Below is a small trained network, with its code and all its weights. Each question gives an input and a class and asks what happens when units are switched off, that is, made to give their printed mean instead of their output.

import numpy as np


def w(rows, s, z=0):
    codes = np.array(rows[::2]) - 128.0
    scale = np.full(codes.shape[1], s)
    scale[-1] = z or s
    return codes * scale


def f(y):
    return y / 2 * (1 + np.tanh(0.7978845608 * (y + 0.044715 * y**3)))


def log_softmax(a):
    a = a - a.max(-1, keepdims=True)
    return a - np.log(np.exp(a).sum(-1, keepdims=True))


def net(x, mask):
    res = np.array(x, float).reshape(1, 8) / 4 @ E
    y = f(res @ A[0][:, :-1].T + A[0][:, -1])
    res = res + np.where(mask, y, B[0][:, -1]) @ B[0][:, :-1]
    return log_softmax(res[-1] @ U[:, :-1].T + U[:, -1])


A, B = {}, {}
E = w([
[127,128,126],'x0',
[132,123,123],'x1',
[189,64,83],'x2',
[128,124,125],'x3',
[151,167,1],'x4',
[128,130,130],'x5',
[179,180,168],'x6',
[126,127,128],'x7',
],0.0098)
A[0] = w([
[216,103,129,160],'neuron 1',
[102,112,58,84],'neuron 2',
[238,211,159,116],'neuron 3',
[114,160,90,90],'neuron 4',
[170,131,110,82],'neuron 5',
[159,61,89,82],'neuron 6',
[175,166,76,81],'neuron 7',
[174,164,196,58],'neuron 8',
[145,175,85,66],'neuron 9',
[143,145,90,75],'neuron 10',
[7,198,99,136],'neuron 11',
[222,198,177,170],'neuron 12',
[207,115,134,188],'neuron 13',
[11,80,161,93],'neuron 14',
[149,124,144,196],'neuron 15',
[38,83,94,140],'neuron 16',
[53,80,185,153],'neuron 17',
[84,176,191,144],'neuron 18',
[129,167,49,4],'neuron 19',
[154,180,83,50],'neuron 20',
[91,166,158,167],'neuron 21',
[121,116,146,49],'neuron 22',
[44,203,156,203],'neuron 23',
[159,180,149,147],'neuron 24',
[36,94,83,118],'neuron 25',
[77,79,170,127],'neuron 26',
[104,86,169,96],'neuron 27',
[114,67,167,68],'neuron 28',
[126,143,14,92],'neuron 29',
[141,37,131,178],'neuron 30',
[167,184,145,182],'neuron 31',
[125,208,60,99],'neuron 32',
[198,66,136,149],'neuron 33',
[63,83,71,92],'neuron 34',
[66,163,50,78],'neuron 35',
[107,77,168,61],'neuron 36',
[154,136,81,67],'neuron 37',
[51,129,128,209],'neuron 38',
[170,72,228,39],'neuron 39',
[133,101,186,51],'neuron 40',
[153,136,144,49],'neuron 41',
[103,229,151,127],'neuron 42',
[137,158,86,94],'neuron 43',
[160,98,175,53],'neuron 44',
[218,206,98,63],'neuron 45',
],0.012,0.0041)
B[0] = w([
[95,107,45,192],'neuron 1',
[99,126,157,186],'neuron 2',
[119,24,148,208],'neuron 3',
[101,149,188,150],'neuron 4',
[113,164,141,140],'neuron 5',
[125,143,130,187],'neuron 6',
[118,160,170,186],'neuron 7',
[94,117,135,180],'neuron 8',
[86,173,167,162],'neuron 9',
[46,124,182,150],'neuron 10',
[137,111,112,212],'neuron 11',
[80,73,75,220],'neuron 12',
[155,133,67,188],'neuron 13',
[122,146,136,202],'neuron 14',
[133,125,114,160],'neuron 15',
[141,95,149,185],'neuron 16',
[116,142,63,226],'neuron 17',
[118,142,93,220],'neuron 18',
[68,144,125,187],'neuron 19',
[92,140,153,165],'neuron 20',
[153,150,85,183],'neuron 21',
[3,166,200,120],'neuron 22',
[187,126,91,237],'neuron 23',
[122,94,111,164],'neuron 24',
[113,61,129,181],'neuron 25',
[127,112,142,191],'neuron 26',
[100,153,129,170],'neuron 27',
[72,154,122,167],'neuron 28',
[111,174,167,254],'neuron 29',
[181,157,116,205],'neuron 30',
[139,33,95,179],'neuron 31',
[133,150,169,211],'neuron 32',
[171,208,108,196],'neuron 33',
[52,75,95,181],'neuron 34',
[112,154,130,197],'neuron 35',
[68,164,162,163],'neuron 36',
[81,152,159,163],'neuron 37',
[183,107,96,186],'neuron 38',
[108,184,156,228],'neuron 39',
[96,177,158,169],'neuron 40',
[54,157,213,118],'neuron 41',
[128,140,85,201],'neuron 42',
[118,122,171,161],'neuron 43',
[90,169,168,155],'neuron 44',
[64,113,145,190],'neuron 45',
],0.0062,0.0069)
U = w([
[77,189,226,2],'0',
[144,147,64,241],'1',
[94,28,116,128],'2',
[142,151,80,189],'3',
[162,199,3,27],'4',
[127,91,133,161],'5',
],0.011,0.004)

Each question gives the input, the list of numbers given to net, and the class t.
The units are the neurons (one row each of A and B). Each row of codes is followed by its name. A weight is (code - 128) times the scale printed after its matrix; where a second scale follows, it is the last column's (A, B and U).
mask holds one flag per neuron, in row order. A switched-off neuron (its flag False) gives its mean, the last column of its row in B, instead of its output. The means were averaged over made-up inputs and are rounded, as every weight is.
A unit's drop is (log p(t) with every unit on - log p(t) with that unit switched off) / (log p(t) with every unit on - log p(t) with every unit switched off).
The circuit of an input: a set's keep is (log p(t) with only the set's units on - log p(t) with every unit switched off) / (log p(t) with every unit on - log p(t) with every unit switched off). Starting from the 12 units with the biggest drops (on a tie, the unit counted first), units are removed one at a time, each time the one whose removal leaves the highest keep (on an exact tie, the one counted first), for as long as the keep stays at least 0.8.
circuit, biggest first: the units of the circuit, biggest drop first
most important unit: the unit with the biggest drop
k most important neurons: the k neurons with the biggest drops, biggest first
drop when u is switched off: that unit's drop, to one decimal
input [6,2,5,-5,-2,-3,7,1], class 2: circuit, biggest first	[neuron 3; neuron 12]
input [-4,8,-3,-7,6,0,8,4], class 2: circuit, biggest first	[neuron 3; neuron 31; neuron 45]
input [-5,5,2,8,3,-7,-8,-1], class 2: circuit, biggest first	[neuron 34; neuron 25]
input [6,-1,6,3,6,5,8,-3], class 2: circuit, biggest first	[neuron 3; neuron 45]
input [6,6,7,4,-5,8,-5,-6], class 4: circuit, biggest first	[neuron 33; neuron 30; neuron 3]
input [-6,0,8,1,-2,-8,-5,6], class 4: circuit, biggest first	[neuron 33; neuron 30]
input [-1,-3,7,7,-7,3,-7,0], class 0: circuit, biggest first	[neuron 36; neuron 39; neuron 33]
input [1,-5,-4,1,-7,-3,8,-6], class 2: most important neuron	[neuron 12]
input [-1,-3,-3,-4,7,-5,8,5], class 2: circuit, biggest first	[neuron 3; neuron 31; neuron 45]
input [-7,-2,6,2,-2,-5,8,2], class 2: circuit, biggest first	[neuron 3; neuron 12]
input [-5,-2,-4,3,-6,-3,8,8], class 2: 2 most important neurons	[neuron 12; neuron 3]
input [4,-3,-3,2,-5,7,7,-7], class 2: 3 most important neurons	[neuron 3; neuron 12; neuron 31]
input [-1,3,-8,8,2,6,-3,-2], class 4: 2 most important neurons	[neuron 23; neuron 3]
input [5,2,5,-4,7,-8,-7,2], class 0: most important unit	neuron 29
input [1,-5,-6,-7,7,8,7,1], class 0: 3 most important neurons	[neuron 32; neuron 9; neuron 45]
input [-4,-4,-8,0,-1,7,6,-3], class 4: drop when neuron 23 is switched off	0.2
input [8,-2,-7,-4,-7,-3,-1,6], class 1: drop when neuron 17 is switched off	0.3
input [-4,6,-6,6,-2,1,4,-8], class 3: drop when neuron 1 is switched off	0.1
